Below is a small trained network, with its code and all its weights. Each question gives an input and a target symbol and asks what happens when units are switched off, that is, made to give their printed mean instead of their output.

import numpy as np


def w(rows, s, z=0):
    codes = np.array(rows[::2]) - 128.0
    scale = np.full(codes.shape[1], s)
    scale[-1] = z or s
    return codes * scale


def norm(h):
    return h / np.sqrt((h * h).mean(-1, keepdims=True) + 1e-5)


def f(y):
    return y / 2 * (1 + np.tanh(0.7978845608 * (y + 0.044715 * y**3)))


def softmax(a):
    e = np.exp(a - a.max(-1, keepdims=True))
    return e / e.sum(-1, keepdims=True)


def log_softmax(a):
    a = a - a.max(-1, keepdims=True)
    return a - np.log(np.exp(a).sum(-1, keepdims=True))


def net(x, mask):
    ids = ['ΔΠαεζλω'.index(c) for c in x.split()]
    T = len(ids)
    res = E[ids] + P[:T]
    u = 0
    for l in range(2):
        r = norm(res)
        for j in range(3):
            rows = slice(3 * j, 3 * j + 3)
            q, k, v = (r @ M[l][rows].T for M in (Q, K, V))
            z = softmax(np.where(np.tri(T) > 0, q @ k.T / 3**0.5, -1e9)) @ v
            o = O[l][rows]
            res = res + np.where(mask[u + j], z, o[:, -1]) @ o[:, :-1]
        u += 3
        y = f(norm(res) @ A[l][:, :-1].T + A[l][:, -1])
        res = res + np.where(mask[u : u + 4], y, B[l][:, -1]) @ B[l][:, :-1]
        u += 4
    return log_softmax(norm(res)[-1] @ U[:, :-1].T + U[:, -1])


Q, K, V, O, A, B = {}, {}, {}, {}, {}, {}
E = w([
[114,101,63,142,162,101,165],'Δ',
[140,153,57,84,49,135,147],'Π',
[247,157,70,133,141,187,132],'α',
[151,213,225,128,154,120,184],'ε',
[195,139,120,30,145,93,93],'ζ',
[202,122,172,151,31,93,147],'λ',
[101,253,95,117,112,151,122],'ω',
],0.021)
P = w([
[115,69,55,2,185,175,141],'0',
[69,238,96,128,26,31,157],'1',
[66,221,106,133,40,35,154],'2',
[77,211,114,125,43,30,174],'3',
[76,203,111,120,58,46,174],'4',
[78,218,122,128,69,38,187],'5',
[94,205,100,128,60,45,176],'6',
[95,197,111,125,80,52,198],'7',
[99,192,122,116,82,34,207],'8',
[115,211,101,113,93,58,211],'9',
[98,202,100,114,80,40,223],'10',
],0.0081)
Q[0] = w([
[70,146,163,134,176,192,56],'0.h1',
[92,69,102,184,182,150,99],'0.h1',
[156,92,131,153,149,131,215],'0.h1',
[206,180,82,12,61,99,156],'0.h2',
[184,222,136,109,47,51,167],'0.h2',
[105,87,184,139,139,205,155],'0.h2',
[90,190,40,14,163,130,175],'0.h3',
[162,103,28,130,145,115,118],'0.h3',
[84,139,155,137,143,72,58],'0.h3',
],0.012)
K[0] = w([
[87,147,146,205,84,37,126],'0.h1',
[23,84,175,116,54,87,111],'0.h1',
[104,118,172,82,132,175,148],'0.h1',
[203,156,39,125,133,96,194],'0.h2',
[176,109,95,175,212,111,204],'0.h2',
[113,108,189,138,73,173,90],'0.h2',
[18,66,33,69,250,118,93],'0.h3',
[70,173,96,78,120,186,43],'0.h3',
[54,139,164,174,140,94,55],'0.h3',
],0.012)
V[0] = w([
[205,83,81,92,144,201,114],'0.h1',
[110,95,154,126,76,71,167],'0.h1',
[27,64,131,39,166,105,187],'0.h1',
[94,149,52,154,197,49,142],'0.h2',
[128,44,123,235,57,61,219],'0.h2',
[133,88,195,149,98,139,97],'0.h2',
[134,142,130,141,69,74,50],'0.h3',
[158,117,92,179,99,81,218],'0.h3',
[74,157,10,69,143,95,130],'0.h3',
],0.012)
O[0] = w([
[188,63,82,172,158,143,67,225],'0.h1',
[132,142,90,61,100,98,165,69],'0.h1',
[5,103,72,53,82,68,66,51],'0.h1',
[116,73,199,157,149,44,193,182],'0.h2',
[90,24,15,144,215,82,190,91],'0.h2',
[98,144,91,141,177,143,29,29],'0.h2',
[150,190,177,118,74,143,167,130],'0.h3',
[57,68,140,194,74,119,90,151],'0.h3',
[178,148,171,115,38,86,174,254],'0.h3',
],0.011,0.014)
A[0] = w([
[5,163,160,147,199,190,192,125],'0.n1',
[151,109,147,139,159,245,98,179],'0.n2',
[89,126,120,222,140,203,68,2],'0.n3',
[132,44,197,162,180,138,152,96],'0.n4',
],0.013,0.0089)
B[0] = w([
[217,145,201,106,219,126,255,127],'0.n1',
[207,243,19,155,74,25,119,253],'0.n2',
[230,248,194,143,243,69,144,126],'0.n3',
[127,220,167,20,9,106,229,239],'0.n4',
],0.0091,0.0044)
Q[1] = w([
[78,154,77,109,141,112,162],'1.h1',
[84,58,107,96,164,124,131],'1.h1',
[101,164,78,103,128,226,72],'1.h1',
[106,114,85,149,208,123,59],'1.h2',
[82,154,108,62,174,188,43],'1.h2',
[117,147,164,3,139,176,59],'1.h2',
[88,218,77,102,126,138,153],'1.h3',
[206,109,130,140,124,81,146],'1.h3',
[84,150,115,93,141,196,92],'1.h3',
],0.018)
K[1] = w([
[76,162,157,140,187,88,165],'1.h1',
[46,251,176,190,205,75,131],'1.h1',
[35,194,244,112,68,80,97],'1.h1',
[71,126,248,233,114,136,228],'1.h2',
[164,107,204,200,133,50,254],'1.h2',
[250,84,247,155,102,31,203],'1.h2',
[56,237,71,108,56,134,233],'1.h3',
[137,155,80,27,159,85,30],'1.h3',
[138,147,213,199,97,86,198],'1.h3',
],0.011)
V[1] = w([
[65,202,56,72,155,176,115],'1.h1',
[126,105,60,175,79,144,102],'1.h1',
[139,104,152,177,200,117,216],'1.h1',
[21,100,102,131,150,33,250],'1.h2',
[177,132,82,244,190,155,222],'1.h2',
[137,190,183,209,113,225,233],'1.h2',
[184,59,192,166,134,77,73],'1.h3',
[130,190,63,95,167,115,107],'1.h3',
[190,64,66,180,40,127,109],'1.h3',
],0.012)
O[1] = w([
[110,93,154,111,142,175,208,74],'1.h1',
[98,126,135,125,64,181,142,141],'1.h1',
[194,233,128,138,134,133,91,111],'1.h1',
[215,132,218,58,40,109,155,7],'1.h2',
[169,57,111,171,65,185,51,60],'1.h2',
[200,155,47,218,63,148,87,137],'1.h2',
[134,127,97,190,193,53,73,135],'1.h3',
[110,135,194,44,134,178,129,138],'1.h3',
[195,8,101,201,160,129,103,162],'1.h3',
],0.013,0.019)
A[1] = w([
[121,167,5,104,113,82,105,161],'1.n1',
[90,183,81,169,210,90,112,32],'1.n2',
[100,115,225,41,140,105,93,3],'1.n3',
[185,155,103,134,72,174,117,1],'1.n4',
],0.017,0.0034)
B[1] = w([
[157,45,213,115,81,203,152,218],'1.n1',
[193,131,197,129,171,217,121,246],'1.n2',
[148,77,110,90,184,8,92,148],'1.n3',
[135,156,141,67,130,154,208,172],'1.n4',
],0.015,0.012)
U = w([
[108,56,70,186,139,39,215,88],'Δ',
[140,10,138,84,67,240,177,44],'Π',
[243,149,171,207,96,174,115,95],'α',
[97,114,170,135,254,189,123,102],'ε',
[192,82,215,68,117,74,14,68],'ζ',
[81,83,78,189,107,164,7,254],'λ',
[55,183,65,92,89,176,143,217],'ω',
],0.0077,0.0047)

Each question gives the input, a string of symbols that net reads in full, and the target symbol t.
The units are the heads (3 rows each of Q, K, V and O) and the neurons (one row each of A and B). Each row of codes is followed by its name. A weight is (code - 128) times the scale printed after its matrix; where a second scale follows, it is the last column's (O, A, B and U).
mask holds one flag per unit, layer by layer, with each layer's heads first. A switched-off unit (its flag False) gives its mean, the last column of its rows in O or B, instead of its output. The means were averaged over made-up inputs and are rounded, as every weight is.
A unit's drop is (log p(t) with every unit on - log p(t) with that unit switched off) / (log p(t) with every unit on - log p(t) with every unit switched off).
The circuit of an input: a set's keep is (log p(t) with only the set's units on - log p(t) with every unit switched off) / (log p(t) with every unit on - log p(t) with every unit switched off). Starting from the 12 units with the biggest drops (on a tie, the unit counted first), units are removed one at a time, each time the one whose removal leaves the highest keep (on an exact tie, the one counted first), for as long as the keep stays at least 0.8.
circuit, biggest first: the units of the circuit, biggest drop first
k most important neurons: the k neurons with the biggest drops, biggest first
top k neurons in layer l: the k neurons of layer l with the biggest drops, biggest first
which heads matter: for each layer, one digit per head in row order, 1 if its drop is at least 0.15 and else 0, layers parted by /
input Δ λ ζ, target ζ: circuit, biggest first => (1.h2, 0.h1)
input Δ ω ω ω α Δ ε, target ζ: which heads matter => 100 / 010
input λ α ω λ ζ Δ ω, target Π: circuit, biggest first => (0.h2, 1.h2, 1.h1)
input ζ α ε ε Π ε, target ε: circuit, biggest first => (1.h2, 0.h1, 0.h3)
input ζ ω Π ω ω ζ ω ω, target ε: circuit, biggest first => (1.h2, 0.h1, 0.h2, 1.n2)
input Π ζ λ λ, target λ: 2 most important neurons => (0.n4, 1.n4)
input ε λ λ ζ, target ζ: top 2 neurons in layer 0 => (0.n1, 0.n4)
input ζ ζ ω ω λ ζ ζ Π, target ε: circuit, biggest first => (1.h2, 0.h1, 0.h2, 1.n2)
input λ ζ ζ λ ω Δ Π ζ ζ ω ω, target Δ: which heads matter => 010 / 000
input Π ω Π ω ε ζ ω Δ λ, target Δ: circuit, biggest first => (0.h2)
input ε Π ω α, target ω: circuit, biggest first => (1.h3, 0.h1, 0.h3)
input ζ ε α ζ ζ ε α Π, target ε: which heads matter => 100 / 010
input Π λ λ ω ω ω ζ ω λ λ, target Δ: which heads matter => 100 / 110
input ζ α α λ ω α ω, target ε: which heads matter => 100 / 010
input ζ ω ω Π α, target ε: most important neuron => (0.n4)
input ε ω ω ζ ω ζ ζ, target ω: circuit, biggest first => (0.h1, 1.h3)
input α Π ω ω ε ζ ζ ε ζ ω Π, target λ: circuit, biggest first => (1.h2, 0.h1)
input λ ω ω ω λ Δ ζ ε, target Π: which heads matter => 011 / 111
input Π ε Π, target Π: 2 most important neurons => (1.n1, 1.n3)
input ω λ Δ ω Δ ω ε, target Δ: most important neuron => (0.n4)
input ζ ω ζ ζ ω ω ω λ ζ ζ, target ε: 2 most important neurons => (0.n4, 1.n2)
input λ Δ ζ ε ω ζ ε, target Δ: which heads matter => 010 / 000
input α ω ω α ω Δ ω Π ω ζ, target λ: circuit, biggest first => (1.h2, 0.h1)
input Π ζ ζ ε ζ λ ζ Π, target Δ: which heads matter => 100 / 110
input ω ω ζ λ ζ ζ ω Π, target Π: which heads matter => 110 / 000
input ζ ζ λ, target λ: which heads matter => 011 / 000
input λ ε ω λ, target Π: circuit, biggest first => (0.h2, 0.h1, 1.h2, 1.h1)
input λ ω ω ζ ω ω α Δ, target Π: most important neuron => (0.n2)
